Below is a small trained network, with its code and all its weights. Each question gives an input and a class and asks what happens when units are switched off, that is, made to give their printed mean instead of their output.

import numpy as np


def w(rows, s, z=0):
    codes = np.array(rows[::2]) - 128.0
    scale = np.full(codes.shape[1], s)
    scale[-1] = z or s
    return codes * scale


def f(y):
    return np.maximum(y, 0)


def log_softmax(a):
    a = a - a.max(-1, keepdims=True)
    return a - np.log(np.exp(a).sum(-1, keepdims=True))


def net(x, mask):
    res = np.array(x, float).reshape(1, 8) / 4 @ E
    y = f(res @ A[0][:, :-1].T + A[0][:, -1])
    res = res + np.where(mask, y, B[0][:, -1]) @ B[0][:, :-1]
    return log_softmax(res[-1] @ U[:, :-1].T + U[:, -1])


A, B = {}, {}
E = w([
[104,219,168,74,120,70,192,124],'x0',
[65,59,127,8,118,135,121,17],'x1',
[129,125,135,123,124,125,119,139],'x2',
[81,155,122,196,102,57,84,39],'x3',
[127,128,126,132,127,129,133,118],'x4',
[146,126,139,122,125,124,121,134],'x5',
[100,64,201,203,43,79,211,185],'x6',
[136,129,111,120,118,127,128,131],'x7',
],0.012)
A[0] = w([
[90,30,176,60,128,70,156,50,43],'neuron 0',
[123,67,114,65,114,149,117,113,91],'neuron 1',
[80,228,197,82,123,29,223,114,3],'neuron 2',
[122,78,161,164,16,133,202,188,87],'neuron 3',
[110,139,122,174,70,12,114,61,86],'neuron 4',
[115,1,137,203,112,167,57,115,36],'neuron 5',
[150,105,170,73,126,197,217,175,108],'neuron 6',
[82,66,188,132,38,146,167,102,10],'neuron 7',
],0.0093,0.0049)
B[0] = w([
[145,166,148,215,188,6,90,214,229],'neuron 0',
[224,177,182,214,132,149,163,146,189],'neuron 1',
[165,52,60,61,87,47,154,187,242],'neuron 2',
[157,224,169,55,208,173,128,97,246],'neuron 3',
[105,132,154,145,49,153,32,123,224],'neuron 4',
[116,44,2,109,129,52,181,142,209],'neuron 5',
[60,59,152,163,7,213,37,161,214],'neuron 6',
[133,197,138,50,166,186,117,94,199],'neuron 7',
],0.0098,0.013)
U = w([
[134,44,47,67,128,99,179,146,43],'0',
[149,188,141,245,143,103,194,205,11],'1',
[110,166,96,27,206,166,89,63,48],'2',
[94,98,129,127,117,124,157,112,249],'3',
[51,78,141,142,58,156,91,103,59],'4',
],0.012,0.014)

Each question gives the input, the list of numbers given to net, and the class t.
The units are the neurons (one row each of A and B). Each row of codes is followed by its name. A weight is (code - 128) times the scale printed after its matrix; where a second scale follows, it is the last column's (A, B and U).
mask holds one flag per neuron, in row order. A switched-off neuron (its flag False) gives its mean, the last column of its row in B, instead of its output. The means were averaged over made-up inputs and are rounded, as every weight is.
A unit's drop is (log p(t) with every unit on - log p(t) with that unit switched off) / (log p(t) with every unit on - log p(t) with every unit switched off).
The circuit of an input: a set's keep is (log p(t) with only the set's units on - log p(t) with every unit switched off) / (log p(t) with every unit on - log p(t) with every unit switched off). Starting from all 8 units, units are removed one at a time, each time the one whose removal leaves the highest keep (on an exact tie, the one counted first), for as long as the keep stays at least 0.8.
circuit, biggest first: the units of the circuit, biggest drop first
most important unit: the unit with the biggest drop
k most important neurons: the k neurons with the biggest drops, biggest first
input [5,4,7,6,1,-2,8,2], class 2: most important unit	neuron 7
input [-6,8,-1,4,-6,3,-3,-8], class 1: circuit, biggest first	neuron 0; neuron 1
input [1,-6,-4,-7,-4,0,4,-8], class 4: 2 most important neurons	neuron 6; neuron 0
input [6,-6,-2,-7,-4,3,-2,-5], class 4: 3 most important neurons	neuron 6; neuron 0; neuron 5
input [-5,-4,-2,6,1,7,8,-3], class 2: circuit, biggest first	neuron 3; neuron 7
input [4,-4,-4,4,-6,5,-2,1], class 0: circuit, biggest first	neuron 0; neuron 2
input [1,1,5,-8,8,6,-6,7], class 4: circuit, biggest first	neuron 6; neuron 3
input [-2,-7,-3,-8,-4,-2,4,7], class 4: 3 most important neurons	neuron 6; neuron 0; neuron 1
input [2,5,-7,3,4,-4,-3,2], class 3: 2 most important neurons	neuron 3; neuron 4
input [-2,-6,-7,-5,3,0,6,3], class 3: circuit, biggest first	neuron 0; neuron 6
input [-3,-7,8,-7,3,8,7,2], class 3: circuit, biggest first	neuron 6; neuron 0; neuron 3
input [-6,-4,-6,2,3,-8,7,-2], class 2: 2 most important neurons	neuron 3; neuron 2
input [-3,-6,-8,-6,6,-3,6,-3], class 3: 2 most important neurons	neuron 0; neuron 6
input [-7,3,5,6,-1,5,1,2], class 0: circuit, biggest first	neuron 5
input [-4,8,4,-7,3,-1,6,5], class 1: 2 most important neurons	neuron 0; neuron 1
input [5,-4,-4,0,-6,-5,5,-5], class 0: 3 most important neurons	neuron 2; neuron 0; neuron 1
input [8,0,-7,-5,-3,5,8,1], class 0: 2 most important neurons	neuron 2; neuron 6
input [3,-3,-8,-5,-4,-5,7,2], class 3: 2 most important neurons	neuron 6; neuron 2
input [-3,-6,-3,-5,0,-2,8,7], class 2: circuit, biggest first	neuron 3; neuron 0
input [-7,-1,-5,4,-6,-4,-4,-4], class 0: most important unit	neuron 5
